Where the symbols take the items:
η: gq->fl, pr->qg, mn->sz, qr->gm, mb->hp, nj->mf, cj->zp, lm->hr, hb->jb, zr->gl, mf->ph, mm->nj, bb->lz, hd->lb, cq->jt, zt->tm, hp->cg, nc->nz, pg->hb, sb->hd, gp->jj, dh->sm, gh->mc, ds->tg, fs->nq, hs->ds, mc->bm, pc->gh, rf->mm, nb->bf, gn->jq, dl->dh, jt->pc, rr->br, jm->mn, dt->rf, gf->cq, lp->qd, gg->qh, br->tz, nq->nc, zp->rr, hz->sb, pq->gg, hm->cc, dn->lj, dg->gr, qg->fs, rl->cp, lj->rq, zn->bp, rq->jr, fl->dq, bf->pg, gr->hz, jq->sn, pn->bb, gm->dz, ph->lm, dq->rl, sm->gp, sz->qt, qd->hs, jb->zn, tg->zg, qh->mb, hr->pq, jr->lp, dc->dg, tm->zr, dz->dt, cp->dc, cd->gq, lq->bn, sn->pr, qt->dn, bn->jm, nz->cd, jn->zt, gl->pn, lz->gn, zg->nb, bp->gf, jj->qr, tz->pm, cc->dl, bm->lq, lb->jn, cg->cj, pm->hm
ω: gq->cd, pr->sn, mn->jm, qr->jj, mb->qh, nj->mm, cj->cg, lm->ph, hb->pg, zr->tm, mf->nj, mm->rf, bb->pn, hd->sb, cq->gf, zt->jn, hp->mb, nc->nq, pg->bf, sb->hz, gp->sm, dh->dl, gh->pc, ds->hs, fs->qg, hs->qd, mc->gh, pc->jt, rf->dt, nb->zg, gn->lz, dl->cc, jt->cq, rr->zp, jm->bn, dt->dz, gf->bp, lp->jr, gg->pq, br->rr, nq->fs, zp->cj, hz->gr, pq->hr, hm->pm, dn->qt, dg->dc, qg->pr, rl->dq, lj->dn, zn->jb, rq->lj, fl->gq, bf->nb, gr->dg, jq->gn, pn->gl, gm->qr, ph->mf, dq->fl, sm->dh, sz->mn, qd->lp, jb->hb, tg->ds, qh->gg, hr->lm, jr->rq, dc->cp, tm->zt, dz->gm, cp->rl, cd->nz, lq->bm, sn->jq, qt->sz, bn->lq, nz->nc, jn->lb, gl->zr, lz->bb, zg->tg, bp->zn, jj->gp, tz->br, cc->hm, bm->mc, lb->hd, cg->hp, pm->tz
λ: gq->dz, pr->dl, mn->dc, qr->bn, mb->zg, nj->lj, cj->pg, lm->lp, hb->jq, zr->cj, mf->rq, mm->dn, bb->br, hd->gg, cq->nq, zt->hp, hp->nb, nc->jj, pg->gn, sb->pq, gp->bm, dh->gh, gh->cd, ds->zr, fs->sm, hs->tm, mc->gq, pc->nz, rf->qt, nb->bb, gn->pm, dl->pc, jt->nc, rr->jb, jm->cp, dt->sz, gf->fs, lp->jn, gg->ds, br->zn, nq->gp, zp->hb, hz->hr, pq->hs, hm->cq, dn->hz, dg->ph, qg->dh, rl->mm, lj->sb, zn->pr, rq->hd, fl->dt, bf->lz, gr->lm, jq->hm, pn->rr, gm->jm, ph->jr, dq->rf, sm->mc, sz->dg, qd->zt, jb->sn, tg->gl, qh->tg, hr->qd, jr->lb, dc->mf, tm->cg, dz->mn, cp->nj, cd->gm, lq->dq, sn->cc, qt->gr, bn->rl, nz->qr, jn->mb, gl->zp, lz->tz, zg->pn, bp->qg, jj->lq, tz->bp, cc->jt, bm->fl, lb->qh, cg->bf, pm->gf
φ: gq->qr, pr->hm, mn->rl, qr->bm, mb->ds, nj->qt, cj->nb, lm->rq, hb->lz, zr->hp, mf->dn, mm->sz, bb->zp, hd->hr, cq->qg, zt->qh, hp->tg, nc->sm, pg->bb, sb->lm, gp->gh, dh->jt, gh->nc, ds->zt, fs->dl, hs->jn, mc->nz, pc->nq, rf->mn, nb->gl, gn->br, dl->cq, jt->fs, rr->pg, jm->dq, dt->jm, gf->pr, lp->hd, gg->qd, br->hb, nq->dh, zp->bf, hz->ph, pq->lp, hm->bp, dn->dg, dg->nj, qg->cc, rl->dt, lj->gr, zn->jq, rq->hz, fl->gm, bf->pn, gr->mf, jq->tz, pn->cj, gm->lq, ph->lj, dq->dz, sm->pc, sz->cp, qd->lb, jb->gn, tg->tm, qh->hs, hr->jr, jr->sb, dc->mm, tm->mb, dz->bn, cp->rf, cd->jj, lq->gq, sn->pm, qt->dc, bn->fl, nz->gp, jn->gg, gl->cg, lz->rr, zg->zr, bp->sn, jj->mc, tz->jb, cc->gf, bm->cd, lb->pq, cg->zg, pm->zn

The rows follow the links: the fewer symbols apart two items are, the more alike their rows tend to be.

Each row is also shifted at random along 7 hidden directions that mean nothing.

Some items, each with a row of numbers:
zp -> -21 -6 -25 28 53 -39 8 43 -39 6 3 106 -48 3 34 69 12 -18 35 -9 -62 -35 35 -60 31 10 27 61 18 -17 44 28 19 60 -59 43 -25 -31 17 29 22 -16 -34 68 -80 -1 -13 -1 -30 53 31 -3 13 -9 16 -34 42 78 26 3 -49
cp -> 14 -13 20 -49 -24 30 -4 -40 53 -6 -66 112 -16 36 73 -72 18 -38 -29 -6 54 26 54 -36 5 -51 -11 -39 -14 -40 -38 -21 -10 -44 65 45 -24 -76 -19 -13 -15 11 -63 27 -97 23 -19 35 -25 -36 -23 38 6 48 -33 23 30 -52 35 -38 15
pm -> -28 -3 -10 75 -28 -60 -44 18 -90 -34 19 -47 16 -33 43 18 123 51 28 61 -24 -49 -40 1 14 28 -16 22 21 -89 16 10 -31 19 -58 -20 45 -45 19 -82 34 -43 22 -47 116 -45 -50 9 13 3 40 -33 -54 -20 58 5 -65 8 -18 59 -8
lp -> -184 28 -13 -55 -118 52 -117 25 80 -64 29 -4 9 20 25 29 -188 -12 12 35 -29 58 -125 -5 -32 16 11 37 -35 -170 22 33 -3 22 30 -84 14 -100 -70 -55 -19 -10 -47 -5 148 77 56 52 -28 11 -52 33 -198 -29 -47 4 -29 16 -12 -3 -21
gr -> 284 -18 4 -77 -59 61 18 -8 98 25 -44 76 -21 39 31 -23 -40 -33 -8 -13 20 43 48 50 -14 -18 -53 -6 -21 22 -11 -23 -49 -13 58 19 -17 24 -28 28 -45 -22 -31 -40 -105 60 16 33 8 -13 -41 36 78 3 -53 -1 22 -18 1 -60 -4
dn -> -282 -8 15 -70 60 68 78 -23 88 60 3 -62 3 23 -103 -18 -144 -26 -16 -29 30 57 21 40 -36 0 -11 -39 -23 123 -17 -16 5 -25 58 -18 -7 -175 -17 68 -46 17 57 -21 -32 43 19 -45 45 -14 -45 13 89 11 -51 -3 6 -23 -14 -43 27
nc -> 46 -18 20 39 -164 -41 9 -32 -66 6 -54 14 24 -14 -45 -69 -98 5 -40 -20 47 -40 59 23 37 -46 -41 -36 23 -75 -51 -12 -37 -47 4 -88 -5 -127 11 -4 29 10 -53 -57 -21 -60 21 69 -32 -39 32 14 -90 19 31 16 8 -65 26 20 22
cg -> -26 -3 -22 6 76 -3 -2 43 0 -22 31 21 -33 5 44 79 235 0 53 46 -66 9 -21 -69 -4 48 23 51 9 -64 59 30 9 53 -42 26 29 -2 -4 -38 5 -44 37 42 65 27 -85 -30 4 44 0 -8 -25 -14 1 -30 -39 72 -11 14 -39
cd -> 57 -32 22 25 -58 -20 2 -52 -40 24 -39 -6 10 -4 -81 -73 -42 -5 -26 30 63 -13 22 -11 24 -36 -33 -59 21 -93 -58 -9 -35 -64 28 -84 -1 -127 4 -2 14 -3 -23 -37 38 -40 0 7 -2 -47 16 11 -102 35 16 22 -26 -79 15 23 40
mc -> -136 10 30 31 224 -46 -131 -57 -33 -1 30 -1 16 -28 102 -72 -169 25 -7 51 66 -33 -123 5 -13 -37 48 -67 -13 68 -32 -29 26 -50 23 143 -34 169 12 -21 1 22 -41 49 0 -57 85 -90 41 -37 19 -41 87 49 31 52 -5 -57 -9 26 46
bp -> -16 -9 -2 60 -149 -51 122 16 -93 66 -38 44 -33 -26 -132 28 -65 5 -7 -57 -10 -64 104 77 57 4 -78 21 54 34 9 3 -54 11 -55 -103 -16 31 45 107 33 -19 15 -67 -99 -64 31 46 -14 20 52 -20 24 -20 47 -42 37 13 0 6 -23
tg -> 100 -31 -25 -9 150 22 -5 37 16 32 68 -50 15 11 -88 76 49 -21 61 46 -71 27 -17 -67 -9 23 29 51 -12 -39 31 51 25 56 -34 0 7 -49 -11 -1 -10 -40 12 37 54 40 -26 -82 32 53 -16 10 -50 -14 -15 -22 -32 77 17 7 -27
gp -> -8 21 23 27 -146 -37 -18 -24 -39 -25 -45 -46 37 -35 93 -77 -234 61 -46 -47 55 -43 8 147 -2 -14 -56 -36 1 114 -30 -64 -47 -44 2 19 7 -126 29 -26 3 22 12 -101 -55 -51 59 64 6 -51 27 -28 132 -15 41 36 7 -73 -32 4 26
cc -> -73 14 -1 61 -185 -78 -17 8 -92 -33 -80 210 -92 -17 153 -16 44 18 -13 2 17 -73 20 37 59 -2 -66 19 47 -99 22 -21 -74 -9 -33 3 -18 65 32 8 44 -38 -47 -22 -75 -57 -1 110 -48 -12 54 -24 4 6 54 -18 19 -23 -17 15 -26
rq -> -116 32 -4 -82 -126 73 92 19 103 19 -25 1 -39 24 -15 19 -140 -10 -24 -78 2 53 33 122 -28 38 -57 7 -14 142 31 -31 -26 11 38 -27 4 -78 -14 81 -50 14 72 -64 -70 62 28 46 9 -3 -43 6 134 -33 -57 -29 31 -5 -46 -69 -5
dg -> -67 -15 10 -63 58 52 -53 -25 82 -23 -3 0 10 31 65 -46 55 -20 -1 56 30 54 -40 -18 -34 -13 1 -30 -37 -50 -22 -12 -11 -30 67 48 11 -38 -42 -58 -37 -18 -6 -1 43 46 -28 -22 22 -36 -49 20 -5 22 -41 26 -42 -39 -3 -22 22
hs -> -178 2 -24 -43 17 40 -30 40 61 2 35 -41 33 10 -1 49 -156 -6 33 0 -53 39 -24 21 -28 21 4 48 -33 15 29 19 6 54 -8 5 4 -138 -20 -13 -28 -20 -11 -11 8 64 31 -10 16 44 -30 14 8 -37 -33 -8 -6 57 -2 -18 -31
sn -> -67 -2 -8 68 -105 -60 32 22 -94 -19 -31 34 -28 -18 48 23 75 34 11 19 -17 -55 41 26 36 25 -55 23 44 -44 26 -9 -52 17 -56 -15 28 -218 37 -24 29 -46 32 -61 5 -48 -68 50 -6 1 50 -25 23 -21 51 -19 -29 7 -17 32 -17
pq -> -58 11 -19 -57 107 42 -100 22 85 -82 17 79 -17 39 192 25 186 -20 34 71 -40 52 -66 -108 -31 12 57 34 -37 -107 31 20 31 35 23 119 13 -32 -45 -110 -26 -26 -34 81 45 76 -76 -12 -11 21 -43 19 -35 1 -48 8 -18 39 3 -17 -31
zt -> -1 -6 -22 -35 -39 44 36 55 47 -13 33 -112 50 6 -14 58 52 15 33 -13 -66 39 37 49 -31 43 -21 53 -26 52 27 13 -8 58 -23 -12 43 -141 -7 -39 -28 -30 57 -66 31 60 -48 7 23 34 -25 11 50 -57 -26 -13 -33 55 -16 -16 -33
pn -> 12 -12 -30 17 -6 -11 43 39 -28 48 13 83 -43 9 -116 83 -88 -38 28 -22 -66 -16 37 -59 39 6 10 56 32 -66 36 51 19 50 -48 -73 -31 -51 3 81 20 -20 -35 49 -44 5 29 3 -39 63 15 15 -96 -13 1 -49 41 83 29 4 -44
mb -> -63 -20 -27 -26 -57 8 -56 53 34 3 -22 143 -39 30 91 51 -53 -27 50 36 -62 8 -2 18 13 5 -49 73 -11 -100 47 18 -58 56 -20 28 -25 60 -22 -2 -17 -80 -79 -16 -69 53 28 42 -4 49 -14 24 -2 -26 -18 -20 10 64 15 -25 -58
dh -> -132 16 15 52 -178 -51 64 -17 -86 -13 -51 -3 -5 -24 -27 -36 -67 28 -49 -49 37 -46 70 29 34 -7 -31 -21 39 -11 -28 -20 -23 -31 -17 -85 18 -291 35 3 36 32 16 -44 -9 -63 -23 77 -42 -32 42 -10 -38 -2 46 -2 13 -52 -9 24 16
hp -> -201 14 -23 -12 -77 11 7 54 22 7 16 7 -18 5 11 77 -129 9 35 -7 -64 12 -22 68 -10 49 -37 67 0 9 64 12 -38 55 -33 -28 4 -99 -7 15 -12 -50 24 -54 7 37 26 27 13 40 -10 -9 32 -51 -4 -35 -7 65 -30 -15 -42
nz -> -40 0 23 29 -163 -38 -82 -38 -45 -49 -43 -2 27 -14 97 -86 125 41 -37 32 63 -33 -35 63 1 -24 -48 -43 4 -92 -41 -35 -60 -56 18 -22 26 238 4 -83 19 -14 -27 -85 56 -43 3 75 -5 -66 23 -6 -46 9 38 44 -40 -83 -14 23 31
ph -> -60 -4 0 -71 -160 65 2 -4 89 36 -39 89 -42 35 -68 -4 -184 -44 -10 -9 9 53 -14 57 -5 -7 -67 5 -12 -87 0 6 -56 -13 56 -111 -30 58 -52 71 -36 -28 -48 -45 -23 66 85 58 -8 -3 -41 39 -78 2 -62 -20 20 -13 -2 -51 -11
tz -> -155 -48 -17 59 15 -61 55 23 -91 50 -32 132 -45 5 -23 35 146 -28 34 17 -31 -59 109 -60 64 -22 -34 40 41 -78 16 27 -30 26 -61 9 -28 30 40 38 36 -57 -52 22 -119 -42 -50 3 -20 33 52 7 -4 13 35 -27 26 52 51 10 -33
nb -> -1 13 -26 16 158 -7 -28 43 -13 34 72 -14 -11 -17 -67 87 -75 -7 45 0 -72 -5 -75 -30 -3 28 55 44 2 45 52 44 52 61 -45 20 -30 282 0 59 3 -1 -7 76 17 6 73 -76 16 62 6 -21 -10 -21 6 -27 21 83 -2 13 -29

From each start, follow one symbol. Which item do you reach?
Answers are names.
---
139 54 13 62 -34 -60 -102 -11 -75 -95 28 -140 63 -62 121 -41 18 87 -30 6 30 -43 -103 47 -23 20 36 -32 -2 33 -12 -28 25 -24 -24 30 51 76 16 -112 29 47 44 -26 139 -64 4 18 -6 -44 32 -54 3 -15 63 44 -47 -54 -47 58 31
φ: fs
---
-11 -11 -28 23 -114 -5 107 44 -37 59 8 16 -16 -3 -195 82 37 -29 19 -63 -65 -14 84 -15 42 13 -12 60 38 -34 29 52 8 47 -55 -146 -10 139 10 104 30 -6 -10 2 -32 6 21 31 -43 60 20 18 -110 -31 4 -57 39 73 27 6 -38
ω: nb
---
-166 39 -3 67 -29 -78 -98 11 -87 -46 7 32 -28 -44 146 6 -148 69 10 30 -6 -68 -117 85 3 29 -24 15 22 11 41 -20 -36 16 -53 49 -1 91 25 -29 24 -28 2 -33 38 -57 65 27 11 -7 43 -62 62 -21 66 7 -19 -1 -59 40 -7
φ: bp
---
-160 -28 16 -67 80 49 39 -31 86 28 -47 113 -45 49 67 -44 102 -46 -5 7 40 34 73 -23 -1 -37 -20 -31 -25 42 -24 -28 -14 -29 65 99 -29 -10 -12 23 -42 -12 -20 30 -139 40 -43 -18 17 -18 -31 27 122 42 -52 5 33 -25 24 -59 11
ω: mm
---
-208 43 -24 23 46 2 32 48 -13 -24 86 -181 30 -34 -58 95 87 44 28 -16 -64 7 -69 11 -32 80 47 44 7 90 58 24 48 59 -58 -25 53 24 14 -14 6 19 123 -6 148 8 -28 -42 25 40 0 -38 15 -56 13 -28 -39 67 -54 36 -15
η: zp
---
-30 27 10 56 -37 -32 150 -18 -85 36 -2 -117 16 -44 -143 -5 28 31 -47 -107 26 -50 90 54 21 14 5 -36 45 193 -17 -23 40 -21 -29 -53 11 54 62 87 31 79 96 -18 -47 -80 0 -2 -15 -18 46 -36 86 -6 47 -9 38 -23 -15 19 29
η: nq
---
40 -13 -22 -7 26 23 94 50 8 42 51 -102 11 -2 -157 90 -1 -6 33 -15 -69 21 36 -9 -6 50 -2 47 8 34 36 41 14 56 -42 -77 28 -191 1 43 -4 -20 71 -21 48 27 -36 -44 23 51 -9 1 -20 -43 -13 -42 -17 76 -4 3 -29
λ: cj
---
-90 -14 -23 -23 -122 15 -24 50 24 14 -8 89 -24 20 14 60 -160 -19 39 20 -64 14 -6 38 8 13 -63 70 -3 -104 45 24 -64 52 -22 -50 -10 -132 -27 10 -12 -77 -51 -50 -22 49 38 59 -3 43 -10 26 -50 -37 -20 -32 -7 60 5 -21 -50
φ: mb
---
148 24 15 63 -7 -69 -191 -35 -72 -61 20 -17 50 -43 88 -68 -201 41 -18 42 38 -46 -151 4 3 -34 43 -30 -3 -108 -36 -1 12 -41 -8 9 -13 182 -10 -83 37 20 -94 16 109 -64 107 11 -17 -34 32 -20 -131 17 57 55 -24 -49 -2 57 31
φ: dh
---
-225 16 19 53 86 -61 -135 -41 -70 -49 7 32 5 -30 123 -63 -130 28 -14 54 48 -42 -107 -46 6 -25 50 -39 2 -65 -25 -13 25 -40 -1 71 -16 -78 5 -72 35 17 -53 57 67 -67 31 -19 -8 -36 30 -25 -53 35 50 45 -17 -51 -5 47 29
ω: jt
---
16 -21 -27 -24 -98 43 38 45 33 28 29 -77 43 12 -126 66 46 -14 32 -1 -63 38 31 27 -13 20 -35 59 -10 -48 16 37 -25 54 -27 -108 22 84 -21 7 -16 -42 3 -70 47 57 5 15 11 44 -22 30 -82 -49 -25 -24 -25 66 14 -6 -29
φ: zt
---
202 2 7 -63 -24 68 -38 -4 91 -20 17 -80 25 27 4 -14 91 -5 2 41 8 73 -57 23 -48 13 -5 -15 -43 -44 -8 6 -14 -12 56 -33 29 98 -43 -52 -42 -11 26 -46 113 62 -15 -6 20 -22 -55 21 -45 -6 -46 16 -53 -27 -25 -21 13
η: rq
---
-125 13 5 68 -3 -62 50 -12 -91 18 -5 24 -42 -28 -47 4 0 17 -14 -21 14 -59 13 -11 38 11 7 -12 47 19 2 -1 11 -14 -37 -31 -10 -2 35 55 41 21 25 22 -5 -72 2 3 -18 -7 51 -35 -7 10 52 -15 18 -10 -16 33 10
ω: pr
